[-54  29 -14 -34 -35]  z49
[-41  20   1 -53 -26]  z658
[-30   8  -3  -2 -20]  z235
[-13  13  11 -10 -11]  z706
[-12  10  17  27  -9]  z870
[  1  20 -26 -52 -41]  z429
[  8 -20  27  31   9]  z450
[ 28 -36  12  57   4]  z467
[ 1  0 23 45 22]  z765
gone z49: [-54 -34  29 -14]	[-35]
gone z235: [-20 -30   8  -2]	[-3]
where: [-54]	z49, 0
perm: [-53 -41 -26   1  20]	z658

[-12   6  53 -31]  z166
[ -8   5 -14  -2]  z658
[ 23 -15 -13  -1]  z467
[ -1 -15 -13  24]  z870
perm: [ 24  -1 -15 -13]	z870
where: [-8]	z658, 0
perm: [-31  53   6 -12]	z166
perm: [ -1 -13 -15  23]	z467

[ -6  -7  -2  -7  21 -14   7 -26  -4  24  16  18  -7  -4   5  -5   1   7
  22   7 -35  -2 -20  -8 -15   5   1 -19   8  -1  -8  -7  15  -3  -7   0
  -2 -27  -8  22  28  12 -12   7  21   5 -14] : z765
[ -6  -7  -2  -7  21 -14   7 -26  -4  24  16  18  -7  -4   5  -5   1   7
  22   0 -35  -2 -20  -8 -15   5   1 -19   8  -1  -8  -7  15  -3  -7   0
  -2 -27  -8  22  28  12 -12   7  21   5 -14] : z450
[ -6  -7  -2  -7  21 -14   7 -26  19  24  16  18  -7  -4   5  -5   1  -8
  22   7 -35  -2 -20  -8 -15   5   1 -19   8  -1  -8  -7  15  -3  -7   0
  -2 -27  -8  22  28  12 -12   7  21   5 -14] : z429
perm: [-14   5  21   7 -12  12  28  22  -8 -27  -2   0  -7  -3  15  -7  -8  -1
   8 -19   1   5 -15  -8 -20  -2 -35   7  22   7   1  -5   5  -4  -7  18
  16  24  -4 -26   7 -14  21  -7  -2  -7  -6]	z765
which: [ -6  -7  -2  -7  21 -14   7 -26  19  24  16  18  -7  -4   5  -5   1  -8
  22   7 -35  -2 -20  -8 -15   5   1 -19   8  -1  -8  -7  15  -3  -7   0
  -2 -27  -8  22  28  12 -12   7  21   5 -14]	z429

[-30   4  20 -37  -5  25   1 -11  60 -38  -5   2  -2   3  21  15 -13  30
  16  13   1  12 -10  18 -58 -39 -38  -3  31  32  16  23  -6  54  23   4
   5  -2   0  -2  11] -> z49
[ 22  21  -7  14  -6   2   3   3 -19  -9  21   0  -1  -2 -22   1  -9   9
  22   7   6  15   1  30 -19  12   8  -3  19   9  -4  20  -3  18  -2  17
   3 -11 -24   3  -1] -> z870
[  9  17 -10  -2   8  -5  10  -5   4  -8   6  -3 -32  -2  24 -38  24  -2
   1  10  32  -5 -15  22  13 -21  -3  13 -22 -22   6  -1   1  -3 -16   8
  -6  -1 -12  -6  17] -> z467
[ -2   3  14   9 -24  -8 -16   0   8   1 -12  -1  30 -14 -17  -4 -20  16
 -13   8   8 -30 -10   1   7   7 -21  10  -5  14   2  -1  20 -11   7   6
   9   0  10  14  -1] -> z765
[ 21  -4  -2  15   1  17  -3 -19  -6   0  -9  22 -19  -7  30   8  20   2
  21  -1  -3  -2   9  19   3   1   3  -1   6   3 -22   9  14   7 -24   3
  23 -11  12  -9  18] -> z585
which: [  9  17 -10  -2   8  -5  10  -5   4  -8   6  -3 -32  -2  24 -38  24  -2
   1  10  32  -5 -15  22  13 -21  -3  13 -22 -22   6  -1   1  -3 -16   8
  -6  -1 -12  -6  17]	z467
which: [-30   4  20 -37  -5  25   1 -11  60 -38  -5   2  -2   3  21  15 -13  30
  16  13   1  12 -10  18 -58 -39 -38  -3  31  32  16  23  -6  54  23   4
   5  -2   0  -2  11]	z49
which: [ 22  21  -7  14  -6   2   3   3 -19  -9  21   0  -1  -2 -22   1  -9   9
  22   7   6  15   1  30 -19  12   8  -3  19   9  -4  20  -3  18  -2  17
   3 -11 -24   3  -1]	z870
perm: [ 18  -9  12 -11  23   3 -24   7  14   9 -22   3   6  -1   3   1   3  19
   9  -2  -3  -1  21   2  20   8  30  -7 -19  22  -9   0  -6 -19  -3  17
   1  15  -2  -4  21]	z585

